Each row has two labels, one from each of two sets.
[-0.21  0.32 -1.04  0.42  0.62  0.40 -0.31 -0.47 -0.50 -0.01 -2.33 -0.69
 -1.01 -0.76  1.53  1.50  0.53 -1.73  1.10  0.91 -1.90 -1.14 -1.05 -0.43
  2.40 -0.39  0.04  0.90 -1.62  0.28  1.58 -0.86  1.40 -0.22  1.25 -1.14
 -0.75  0.94  2.02 -2.39  1.50 -0.73] : dirif/fase
[ 2.03  4.18 -0.14  2.20 -0.64 -0.49  0.54 -1.55  4.34 -3.11  0.98 -0.72
 -3.02 -1.33 -2.25  1.61  0.44  0.69  4.78  1.35  1.29 -0.39  1.95 -1.11
 -4.17 -0.31 -1.42  4.40  1.93  4.02  0.69  4.92 -0.55  0.79 -4.01 -1.90
 -0.07 -2.49 -6.77  2.83  4.18  6.45] : fuso/Magob
[ 1.59  2.29 -0.19  2.04  1.86  1.68  0.70 -0.18 -0.06 -2.06  0.22 -1.70
  0.15  2.66 -0.11 -0.65  1.23 -1.31  3.55  1.05 -0.36  1.91 -1.00 -0.07
 -1.13  0.06 -0.52 -0.64  1.74  0.82  3.39  0.62 -0.21  1.10 -1.74 -0.03
  0.73 -1.71  0.47  0.19  1.66  1.42] : bugi/Magob
[-0.29 -0.01  0.13  1.78 -0.27  0.21  0.74 -0.09 -0.07 -2.17 -1.54  1.53
 -1.40  2.16  0.64 -0.24  0.47 -1.38  2.51  1.91  0.12 -0.39  1.64  0.34
 -0.72 -0.07  0.22  0.31  0.86  2.60  1.11  0.86 -0.43  0.29  0.39 -1.92
  0.36 -0.26 -1.82 -0.62  0.22  0.96] : Razir/Magob
[ 1.23  2.50 -0.67  3.13  0.13  0.19  0.87  0.31  0.33 -1.01  1.06 -1.10
 -1.77 -0.94 -0.24  1.36 -0.40 -0.19  0.78  1.67  1.05  0.27  1.57 -0.73
 -1.44 -1.00 -0.70  1.61  1.58  1.65  0.67  2.03  0.59  1.21 -0.12 -0.68
  1.43  0.18 -1.15  3.13  0.76  2.23] : Razir/fase
[ 3.42  4.36  0.14  3.41 -2.75 -1.58 -1.13 -0.88  2.25 -0.04  1.74 -1.66
 -3.04 -4.68 -0.06  3.04 -1.96  0.93  4.61  1.79  3.19  0.28  2.79 -2.20
 -3.98 -1.78 -0.34  4.76  2.71  2.89  0.59  5.52 -0.33  3.19 -2.73 -1.24
  0.18  0.47 -2.87  3.83  1.15  5.86] : defe/fase
[-1.08  1.11 -0.33  0.33  1.45  0.98  1.32 -0.60 -0.93 -1.72 -1.05 -0.21
 -0.92  2.49 -0.05 -0.29  3.23 -2.25  1.12  0.35 -1.11 -1.19 -0.68  1.17
  0.18  1.04  0.02  0.67 -0.56  0.67  1.78 -0.41  0.04 -0.18  0.90 -0.64
 -1.16 -0.96 -1.91 -0.32  0.72 -0.50] : fuso/Magob
[ 0.92  1.62 -0.54  1.96  0.72  0.18  0.20 -0.92  1.10 -0.49  2.09 -1.59
  1.20  0.22  1.44 -0.32 -0.57  0.35  3.40  0.78 -0.61  0.92 -1.44  0.95
 -0.82  0.33 -0.42 -0.05  1.85  0.66  1.96 -0.15 -1.59  0.57 -3.58 -0.20
  0.05 -1.76  2.29 -0.19  2.79 -0.03] : bugi/fase
[ 0.87  2.92 -1.38  2.42 -0.39  1.24  1.12  1.52  0.70 -2.61 -0.72 -1.82
 -2.31  0.07 -1.10  0.12 -0.10 -1.38  2.83  1.11  1.20  0.47  0.82 -0.62
 -1.96 -0.28  0.21  2.94  1.49  1.87  1.70  1.19 -0.17  0.30 -1.29 -0.69
  0.70 -1.41 -4.56 -0.20  1.80  2.72] : fuso/Magob
[ 1.05  3.28  0.36  1.37 -0.85  1.01  0.79  0.28  1.45 -2.57 -0.89 -1.35
 -1.79  0.74 -0.72 -0.30  1.15 -1.24  2.59  0.61  1.41  0.46  1.19 -0.24
 -2.27 -0.60 -1.06  3.02  1.06  1.82  0.89  1.15 -0.21  1.36 -1.35 -0.58
  0.74 -2.23 -4.96 -0.32  1.60  3.75] : fuso/Magob
[-3.37  0.21 -0.50 -0.11  2.06  1.68  2.15 -0.05 -2.81 -0.96 -0.12 -0.10
  1.26  3.24 -0.35  0.98  1.57 -2.50 -1.50 -0.91 -1.50 -2.06 -0.16  0.34
  4.76  1.37  0.51  0.25 -0.83 -1.52  3.14 -3.57  1.34 -2.32  4.63 -0.33
 -0.89 -0.28  0.17 -3.74 -0.76 -4.32] : Razir/Magob
[ 0.93  2.07 -0.16  0.41  0.66  0.99  0.01 -1.06  0.05 -1.22 -2.74 -1.01
 -0.40  0.88  1.30  0.72  1.70 -1.41  3.37 -0.23 -1.21 -0.43 -0.47 -0.19
  0.49  1.88  0.22  2.09 -1.64  2.42  2.05 -0.25 -0.12 -0.21  0.07 -1.74
 -1.67 -1.54 -0.72 -0.70  1.76 -0.32] : bugi/Magob
[ 0.34  1.55 -0.85  2.13  0.41 -1.27  0.33 -0.19  0.28 -0.33  2.32 -0.94
 -0.45 -1.53  0.22  2.51  0.07  0.45  0.47  0.92 -2.58 -1.15  0.86 -0.71
  0.53 -0.62  0.34  0.21  0.31 -0.20  1.99  1.30  0.03 -0.49  0.32 -0.35
 -0.34  0.12  1.46  2.12  1.02  0.66] : fuso/fase
[ 1.63  1.11 -0.45  3.37  0.65 -0.47 -0.53 -0.49 -0.59  0.67  1.20  0.13
  1.05 -2.01  2.19  1.23 -1.92 -0.69  1.40  1.20 -0.17 -0.27  1.49 -0.60
  1.43 -0.42  0.15  0.91  1.30 -0.87  2.50 -0.68  0.79  1.13 -0.82 -2.04
  1.55 -0.09  3.75  0.60  0.23 -0.40] : defe/fase
[ 3.37  1.69  0.36  1.02 -0.49  1.55 -0.09 -1.69 -0.33 -1.07 -0.66 -0.89
 -0.84  0.55 -0.27  0.63  1.36 -0.23  4.49  2.15 -0.34  2.35 -0.98 -0.54
 -1.55  0.22  0.55  0.92  0.94  3.54  2.12  2.22 -0.71  1.23 -0.36 -1.86
  0.40 -0.01 -0.12  1.37  2.24  2.04] : bugi/Magob
[ 1.01  2.39  0.93  2.07  0.49  1.38  0.90 -0.14 -1.13 -1.71  0.29 -0.20
 -1.94  0.37 -0.58  1.18  0.07 -1.56  3.31  1.26  1.42 -0.26  1.91 -0.85
 -1.58 -0.11  0.72  2.22  1.21  0.87  1.64  1.90  0.99  1.71  0.85 -1.32
  1.11 -0.27 -1.53  0.05 -0.37  2.30] : dirif/Magob
[-2.12 -2.88 -0.38 -3.22  3.52  2.41 -0.47  0.50 -3.18 -1.26 -6.32  2.87
  1.58  5.84  2.30 -1.20  4.23 -2.89 -1.29  0.22 -3.38 -1.94 -0.97  1.37
  5.57  0.15  1.79 -1.66 -3.20 -0.37  2.58 -5.20  2.74 -0.04  4.14 -2.76
  0.67  0.33  5.03 -3.26 -1.62 -6.08] : bugi/Magob
[-1.12  1.81 -0.48  1.33  0.65 -1.06  1.28  0.57 -1.33  1.02  2.76 -0.68
  1.26 -1.10  1.52  2.08 -0.96 -1.44 -0.08 -0.41 -0.33 -1.55  1.64 -0.61
  2.41  0.99  0.61  1.12  0.87 -0.99  2.32 -1.47  0.56 -0.85  0.53 -1.28
 -0.69 -1.19  0.82  0.09 -0.62 -2.27] : Razir/fase
[ 1.14  1.30  0.99  1.60 -1.69 -0.57  0.48  0.08  0.52 -1.59 -2.22 -0.25
 -2.87  0.20  0.61  0.06  0.09 -0.35  3.66  1.38  1.28  0.14  2.26 -0.30
 -2.02  0.26  0.31  3.18  0.87  2.69 -0.45  2.69 -0.13  0.53 -1.24 -1.86
  0.17 -0.21 -3.16 -0.12  0.13  2.29] : defe/Magob
[ 2.28  3.58 -0.42  2.52 -0.74  0.48  0.22 -0.03  2.20 -1.02  0.56 -0.79
 -2.15 -0.47 -1.28  1.02  0.41 -0.54  3.17  1.33  1.30  0.59  0.87 -0.76
 -1.98  0.05 -0.62  2.73  1.33  1.46 -0.15  2.61 -0.56  0.90 -2.15 -0.12
  0.75 -0.88 -3.52  1.72  1.45  4.13] : fuso/Magob
[ 2.20  3.59 -0.87  3.13 -1.55  0.37  0.81 -0.48  1.97 -1.04  1.32 -1.87
 -2.29 -1.96 -0.68 -0.28 -1.56 -0.39  3.92  0.98  2.43  1.71  0.72 -0.55
 -4.17 -0.07 -0.56  2.45  2.28  1.83 -0.10  3.31 -0.93  2.22 -2.32  0.23
  0.43 -1.04 -3.49  1.25  1.79  4.66] : Razir/Magob
[ 0.15  1.66 -1.04  1.50  1.11  0.10  0.51 -2.23 -0.65 -0.21  0.56 -0.96
 -0.48  0.36  1.60  2.68  0.43 -0.43  2.15  1.88 -1.71 -1.58  0.61 -0.92
  1.99 -0.70 -0.09  1.21  0.08  0.75  2.70  0.45  0.79  0.37  0.44 -1.88
  0.17  0.55  2.15  1.18  1.53 -0.59] : fuso/fase
[ 2.60  3.36 -1.23  3.01 -0.52 -0.10  0.13  0.64  3.21 -2.62 -0.90 -2.42
 -2.92 -0.50 -1.02  1.41 -0.85 -0.29  5.43  2.40  1.24  0.18  1.86 -0.15
 -3.38 -1.00 -0.73  4.14  2.29  3.35  0.95  3.43 -0.16  0.61 -2.94 -1.15
  1.88 -0.72 -4.79  1.31  2.61  4.66] : defe/Magob
